Below is a small trained network, with its code and all its weights. Each question gives an input and a class and asks what happens when units are switched off, that is, made to give their printed mean instead of their output.

import numpy as np


def w(rows, s, z=0):
    codes = np.array(rows[::2]) - 128.0
    scale = np.full(codes.shape[1], s)
    scale[-1] = z or s
    return codes * scale


def f(y):
    return np.maximum(y, 0)


def log_softmax(a):
    a = a - a.max(-1, keepdims=True)
    return a - np.log(np.exp(a).sum(-1, keepdims=True))


def net(x, mask):
    res = np.array(x, float).reshape(1, 5) / 4 @ E
    y = f(res @ A[0][:, :-1].T + A[0][:, -1])
    res = res + np.where(mask, y, B[0][:, -1]) @ B[0][:, :-1]
    return log_softmax(res[-1] @ U[:, :-1].T + U[:, -1])


A, B = {}, {}
E = w([
[150,199,93,56,98,148,209],'x0',
[108,70,123,74,43,95,132],'x1',
[194,164,245,92,82,111,135],'x2',
[122,134,127,128,129,124,124],'x3',
[132,148,117,238,54,133,170],'x4',
],0.012)
A[0] = w([
[131,82,180,191,139,80,125,118],'neuron 1',
[143,106,129,148,125,100,100,3],'neuron 2',
[120,128,114,103,128,165,177,102],'neuron 3',
[140,127,150,144,130,116,93,107],'neuron 4',
[115,137,126,202,94,133,203,70],'neuron 5',
[143,39,144,95,102,51,151,80],'neuron 6',
[131,89,120,124,79,126,112,53],'neuron 7',
[89,84,177,138,151,97,99,84],'neuron 8',
[174,96,99,151,69,167,113,89],'neuron 9',
[115,103,113,93,36,105,121,58],'neuron 10',
[209,169,247,116,79,103,90,6],'neuron 11',
[171,124,107,74,148,128,138,111],'neuron 12',
[127,193,118,109,104,127,189,131],'neuron 13',
[199,180,154,171,195,177,123,14],'neuron 14',
[155,147,133,176,82,115,132,49],'neuron 15',
],0.014,0.0055)
B[0] = w([
[121,98,140,122,104,254,186,205],'neuron 1',
[117,183,156,189,65,180,124,143],'neuron 2',
[102,50,176,213,66,162,58,175],'neuron 3',
[164,102,130,128,164,203,160,158],'neuron 4',
[182,20,133,25,150,62,46,236],'neuron 5',
[140,133,114,134,206,99,214,203],'neuron 6',
[138,107,100,145,158,83,165,165],'neuron 7',
[196,80,170,185,67,172,124,192],'neuron 8',
[149,55,125,13,137,85,140,175],'neuron 9',
[136,196,127,170,205,117,225,209],'neuron 10',
[20,110,15,134,124,124,66,247],'neuron 11',
[164,22,183,173,168,167,67,179],'neuron 12',
[133,7,189,245,91,210,141,225],'neuron 13',
[77,136,130,145,237,57,247,209],'neuron 14',
[172,80,159,103,169,84,64,185],'neuron 15',
],0.0067,0.012)
U = w([
[138,125,129,143,120,138,145,250],'0',
[138,134,136,173,169,96,233,108],'1',
[48,116,2,168,101,141,79,107],'2',
[165,109,179,189,85,212,142,72],'3',
[192,100,187,71,167,101,62,130],'4',
[182,171,128,141,92,127,102,137],'5',
[172,208,123,102,91,101,96,88],'6',
[119,246,161,147,79,49,107,93],'7',
],0.011,0.017)

Each question gives the input, the list of numbers given to net, and the class t.
The units are the neurons (one row each of A and B). Each row of codes is followed by its name. A weight is (code - 128) times the scale printed after its matrix; where a second scale follows, it is the last column's (A, B and U).
mask holds one flag per neuron, in row order. A switched-off neuron (its flag False) gives its mean, the last column of its row in B, instead of its output. The means were averaged over made-up inputs and are rounded, as every weight is.
A unit's drop is (log p(t) with every unit on - log p(t) with that unit switched off) / (log p(t) with every unit on - log p(t) with every unit switched off).
The circuit of an input: a set's keep is (log p(t) with only the set's units on - log p(t) with every unit switched off) / (log p(t) with every unit on - log p(t) with every unit switched off). Starting from the 12 units with the biggest drops (on a tie, the unit counted first), units are removed one at a time, each time the one whose removal leaves the highest keep (on an exact tie, the one counted first), for as long as the keep stays at least 0.8.
units of the circuit, in order: the units of the circuit, biggest drop first
unit that matters most: the unit with the biggest drop
top k neurons: the k neurons with the biggest drops, biggest first
drop of u: that unit's drop, to one decimal
input [3,5,-3,-3,-3], class 1: units of the circuit, in order -> [neuron 10; neuron 6]
input [-5,6,0,6,8], class 4: unit that matters most -> neuron 5
input [-7,-6,-5,5,-2], class 3: top 2 neurons -> [neuron 8; neuron 11]
input [-2,3,-7,8,-6], class 0: top 2 neurons -> [neuron 11; neuron 5]
input [-2,8,-2,-7,-4], class 1: units of the circuit, in order -> [neuron 6; neuron 10]
input [-5,5,-2,3,-4], class 1: units of the circuit, in order -> [neuron 6; neuron 5]
input [7,0,-5,-3,5], class 3: top 4 neurons -> [neuron 13; neuron 11; neuron 3; neuron 14]
input [4,6,1,0,7], class 4: top 4 neurons -> [neuron 5; neuron 15; neuron 9; neuron 14]
input [-8,-8,0,5,-4], class 1: top 2 neurons -> [neuron 14; neuron 13]
input [5,2,-4,-3,-5], class 3: top 2 neurons -> [neuron 11; neuron 5]
input [1,-7,4,-4,8], class 4: top 2 neurons -> [neuron 5; neuron 15]
input [7,6,-2,-3,3], class 3: top 4 neurons -> [neuron 13; neuron 3; neuron 14; neuron 11]
input [-6,2,3,-5,-1], class 3: top 2 neurons -> [neuron 8; neuron 1]
input [6,-8,1,-6,-8], class 1: top 3 neurons -> [neuron 14; neuron 5; neuron 15]
input [-7,-5,6,7,-5], class 0: top 2 neurons -> [neuron 11; neuron 14]
input [-3,-2,7,0,3], class 2: unit that matters most -> neuron 11
input [-8,-1,-6,-5,0], class 3: top 3 neurons -> [neuron 11; neuron 8; neuron 1]
input [-8,-7,-1,0,0], class 3: drop of neuron 2 -> 0.2
input [8,2,3,1,-2], class 3: drop of neuron 13 -> 0.3
input [3,-1,5,3,3], class 2: drop of neuron 11 -> 0.8
input [5,5,-7,-3,-8], class 4: units of the circuit, in order -> [neuron 12]
